Below are the code and all the weights of a small trained network. Each question names an input and a target symbol and asks about switching units off, where a switched-off unit gives its printed mean instead of its output.

import numpy as np


def w(rows, s, z=0):
    codes = np.array(rows[::2]) - 128.0
    scale = np.full(codes.shape[1], s)
    scale[-1] = z or s
    return codes * scale


def f(y):
    return y / 2 * (1 + np.tanh(0.7978845608 * (y + 0.044715 * y**3)))


def softmax(a):
    e = np.exp(a - a.max(-1, keepdims=True))
    return e / e.sum(-1, keepdims=True)


def log_softmax(a):
    a = a - a.max(-1, keepdims=True)
    return a - np.log(np.exp(a).sum(-1, keepdims=True))


def net(x, mask):
    ids = ['ηθστφψ'.index(c) for c in x.split()]
    T = len(ids)
    res = E[ids] + P[:T]
    u = 0
    for l in range(3):
        r = res
        for j in range(3):
            rows = slice(2 * j, 2 * j + 2)
            q, k, v = (r @ M[l][rows].T for M in (Q, K, V))
            z = softmax(np.where(np.tri(T) > 0, q @ k.T / 2**0.5, -1e9)) @ v
            o = O[l][rows]
            res = res + np.where(mask[u + j], z, o[:, -1]) @ o[:, :-1]
        u += 3
        y = f(res @ A[l][:, :-1].T + A[l][:, -1])
        res = res + np.where(mask[u : u + 8], y, B[l][:, -1]) @ B[l][:, :-1]
        u += 8
    return log_softmax(res[-1] @ U[:, :-1].T + U[:, -1])


Q, K, V, O, A, B = {}, {}, {}, {}, {}, {}
E = w([
[138,175,149,166,107],'η',
[158,187,116,130,173],'θ',
[102,124,53,174,95],'σ',
[120,156,2,140,132],'τ',
[104,165,139,158,65],'φ',
[73,225,133,96,109],'ψ',
],0.016)
P = w([
[116,83,189,77,253],'0',
[140,124,152,85,64],'1',
[58,93,135,108,174],'2',
[130,123,130,93,79],'3',
[55,114,143,131,170],'4',
[137,131,125,106,94],'5',
[65,133,154,155,170],'6',
[134,139,114,110,99],'7',
[99,140,177,200,194],'8',
[111,152,98,104,88],'9',
],0.014)
Q[0] = w([
[123,163,162,188,73],'0.h0',
[72,116,161,100,81],'0.h0',
[159,169,101,192,101],'0.h1',
[88,158,3,116,113],'0.h1',
[167,190,143,73,119],'0.h2',
[153,42,93,231,109],'0.h2',
],0.013)
K[0] = w([
[195,123,108,35,219],'0.h0',
[250,10,4,225,171],'0.h0',
[173,81,194,132,177],'0.h1',
[98,170,192,67,207],'0.h1',
[54,168,135,154,125],'0.h2',
[114,51,152,16,116],'0.h2',
],0.011)
V[0] = w([
[173,92,62,96,172],'0.h0',
[87,182,104,106,121],'0.h0',
[108,180,198,84,187],'0.h1',
[195,220,119,179,106],'0.h1',
[58,255,119,144,56],'0.h2',
[168,112,120,179,92],'0.h2',
],0.0083)
O[0] = w([
[158,71,35,137,128,123],'0.h0',
[79,152,121,67,69,174],'0.h0',
[165,177,247,157,135,254],'0.h1',
[114,120,160,54,162,95],'0.h1',
[3,60,148,26,44,227],'0.h2',
[161,19,213,92,204,80],'0.h2',
],0.0066,0.0095)
A[0] = w([
[93,105,96,177,222,254],'0.n0',
[36,124,215,97,26,141],'0.n1',
[63,82,98,234,131,169],'0.n2',
[16,108,79,162,193,167],'0.n3',
[199,125,120,253,110,108],'0.n4',
[51,197,78,81,243,155],'0.n5',
[185,112,154,225,64,114],'0.n6',
[116,213,145,84,219,75],'0.n7',
],0.0069,0.0055)
B[0] = w([
[66,54,207,98,16,139],'0.n0',
[189,92,85,172,129,255],'0.n1',
[223,147,234,131,146,143],'0.n2',
[140,48,220,123,212,154],'0.n3',
[138,188,122,203,254,128],'0.n4',
[227,38,189,180,65,161],'0.n5',
[115,43,120,121,156,130],'0.n6',
[82,93,60,212,100,140],'0.n7',
],0.006,0.017)
Q[1] = w([
[39,46,195,135,130],'1.h0',
[113,69,38,169,109],'1.h0',
[83,184,147,110,101],'1.h1',
[66,35,140,143,193],'1.h1',
[15,183,90,86,255],'1.h2',
[89,185,167,198,71],'1.h2',
],0.0092)
K[1] = w([
[198,151,119,175,187],'1.h0',
[44,145,126,48,137],'1.h0',
[162,156,134,173,172],'1.h1',
[82,158,185,121,96],'1.h1',
[152,146,164,117,100],'1.h2',
[162,152,151,163,251],'1.h2',
],0.013)
V[1] = w([
[151,152,92,150,105],'1.h0',
[74,174,183,156,159],'1.h0',
[167,2,141,158,190],'1.h1',
[154,188,235,160,45],'1.h1',
[169,150,113,152,164],'1.h2',
[165,81,205,75,84],'1.h2',
],0.0082)
O[1] = w([
[137,113,71,227,224,135],'1.h0',
[2,173,159,92,161,165],'1.h0',
[115,74,114,69,166,121],'1.h1',
[156,158,93,126,80,250],'1.h1',
[21,20,146,124,88,144],'1.h2',
[186,170,160,151,110,152],'1.h2',
],0.0084,0.012)
A[1] = w([
[215,24,121,181,65,196],'1.n0',
[149,158,156,98,76,128],'1.n1',
[133,235,176,59,170,4],'1.n2',
[133,153,185,160,183,245],'1.n3',
[94,224,117,152,104,187],'1.n4',
[206,135,12,101,104,196],'1.n5',
[179,131,148,153,168,129],'1.n6',
[166,239,2,89,112,123],'1.n7',
],0.0097,0.0031)
B[1] = w([
[232,171,82,132,84,193],'1.n0',
[183,83,146,114,48,208],'1.n1',
[85,183,168,204,143,133],'1.n2',
[106,91,102,96,38,152],'1.n3',
[168,105,139,90,122,255],'1.n4',
[1,93,126,133,172,193],'1.n5',
[49,96,160,143,37,121],'1.n6',
[3,39,168,113,145,222],'1.n7',
],0.0081,0.011)
Q[2] = w([
[133,107,152,147,171],'2.h0',
[134,255,190,158,147],'2.h0',
[77,166,125,67,134],'2.h1',
[33,146,64,159,254],'2.h1',
[154,88,203,193,117],'2.h2',
[192,142,134,102,125],'2.h2',
],0.0096)
K[2] = w([
[134,115,106,82,91],'2.h0',
[88,181,81,122,132],'2.h0',
[143,42,158,186,110],'2.h1',
[68,89,27,103,2],'2.h1',
[182,68,113,205,195],'2.h2',
[173,83,95,99,132],'2.h2',
],0.0086)
V[2] = w([
[103,159,111,91,180],'2.h0',
[75,74,124,128,76],'2.h0',
[127,137,116,81,110],'2.h1',
[148,30,83,125,131],'2.h1',
[145,111,115,193,154],'2.h2',
[122,131,91,1,174],'2.h2',
],0.01)
O[2] = w([
[56,42,184,168,83,14],'2.h0',
[84,139,88,116,205,254],'2.h0',
[51,124,115,189,118,135],'2.h1',
[66,111,70,42,102,106],'2.h1',
[87,45,76,135,108,81],'2.h2',
[135,151,255,168,93,23],'2.h2',
],0.0079,0.012)
A[2] = w([
[229,99,217,176,179,252],'2.n0',
[207,249,170,143,209,103],'2.n1',
[175,183,116,118,24,103],'2.n2',
[160,219,30,240,217,107],'2.n3',
[141,22,207,64,52,79],'2.n4',
[76,115,23,47,175,209],'2.n5',
[92,178,190,49,170,135],'2.n6',
[54,181,255,149,212,158],'2.n7',
],0.0077,0.0038)
B[2] = w([
[123,166,187,153,78,137],'2.n0',
[124,134,120,177,127,168],'2.n1',
[84,43,130,166,147,179],'2.n2',
[33,184,129,86,117,176],'2.n3',
[12,130,127,70,85,135],'2.n4',
[129,150,199,191,115,251],'2.n5',
[155,97,55,151,199,148],'2.n6',
[183,97,145,69,158,141],'2.n7',
],0.011,0.016)
U = w([
[183,168,172,120,53,141],'η',
[149,131,97,74,166,221],'θ',
[104,196,2,86,115,86],'σ',
[86,102,109,155,132,3],'τ',
[147,93,61,133,75,119],'φ',
[95,128,134,21,29,109],'ψ',
],0.0084,0.0055)

Each question gives the input, a string of symbols that net reads in full, and the target symbol t.
The units are the heads (2 rows each of Q, K, V and O) and the neurons (one row each of A and B). Each row of codes is followed by its name. A weight is (code - 128) times the scale printed after its matrix; where a second scale follows, it is the last column's (O, A, B and U).
mask holds one flag per unit, layer by layer, with each layer's heads first. A switched-off unit (its flag False) gives its mean, the last column of its rows in O or B, instead of its output. The means were averaged over made-up inputs and are rounded, as every weight is.
A unit's drop is (log p(t) with every unit on - log p(t) with that unit switched off) / (log p(t) with every unit on - log p(t) with every unit switched off).
The circuit of an input: a set's keep is (log p(t) with only the set's units on - log p(t) with every unit switched off) / (log p(t) with every unit on - log p(t) with every unit switched off). Starting from the 12 units with the biggest drops (on a tie, the unit counted first), units are removed one at a time, each time the one whose removal leaves the highest keep (on an exact tie, the one counted first), for as long as the keep stays at least 0.8.
units of the circuit, in order: the units of the circuit, biggest drop first
most important unit: the unit with the biggest drop
top k neurons: the k neurons with the biggest drops, biggest first
top k neurons in layer l: the k neurons of layer l with the biggest drops, biggest first
which heads matter: for each layer, one digit per head in row order, 1 if its drop is at least 0.15 and else 0, layers parted by /
input θ σ φ, target τ: top 3 neurons in layer 0	(0.n4 0.n1 0.n7)
input ψ ψ ψ ψ φ ψ τ ψ ψ, target σ: units of the circuit, in order	(2.n3 2.n5 1.n7)
input η η θ η η ψ σ, target θ: most important unit	0.h2
input σ σ σ τ σ η φ ψ ψ, target ψ: top 4 neurons in layer 0	(0.n5 0.n4 0.n3 0.n1)
input φ τ φ τ ψ τ τ θ τ, target η: top 2 neurons in layer 1	(1.n2 1.n7)
input σ η ψ ψ σ ψ τ, target ψ: which heads matter	111 / 110 / 011
input σ τ φ τ φ, target ψ: top 4 neurons	(0.n1 0.n4 0.n3 2.n4)
input θ ψ θ σ, target σ: units of the circuit, in order	(0.h2 2.n3 1.n0)
input η φ η η φ, target θ: top 2 neurons in layer 2	(2.n7 2.n6)
input τ ψ ψ φ, target φ: units of the circuit, in order	(1.n0 2.n2 0.h0)
input σ ψ ψ τ σ τ θ, target ψ: top 4 neurons	(0.n1 0.n5 0.n0 0.n4)
input σ φ σ ψ η τ, target τ: units of the circuit, in order	(2.n5 1.n5)
input τ τ τ, target φ: units of the circuit, in order	(0.n5 1.h0 1.n0)
input φ ψ ψ η η θ, target θ: which heads matter	100 / 101 / 011
input σ ψ σ η ψ ψ ψ σ ψ, target ψ: units of the circuit, in order	(0.h2 2.h1)
input φ τ θ, target η: most important unit	0.n5
input σ σ ψ ψ φ η ψ φ η, target ψ: units of the circuit, in order	(0.h2 1.h1 2.h1 0.h0)
input η θ θ ψ ψ, target θ: top 4 neurons in layer 2	(2.n7 2.n5 2.n6 2.n3)
input ψ η θ τ σ φ η σ θ, target σ: units of the circuit, in order	(1.n7 2.n3)
input σ ψ τ τ τ φ τ ψ φ, target ψ: most important unit	0.n1
input θ η σ η ψ, target τ: top 2 neurons	(0.n4 0.n7)
input φ φ σ, target η: which heads matter	000 / 101 / 010
input τ φ θ τ θ, target φ: top 3 neurons	(0.n5 1.n0 1.n6)
input θ ψ ψ σ ψ ψ η, target τ: top 3 neurons	(0.n4 0.n7 2.n5)
input φ φ σ η η, target η: top 2 neurons	(1.n7 0.n1)
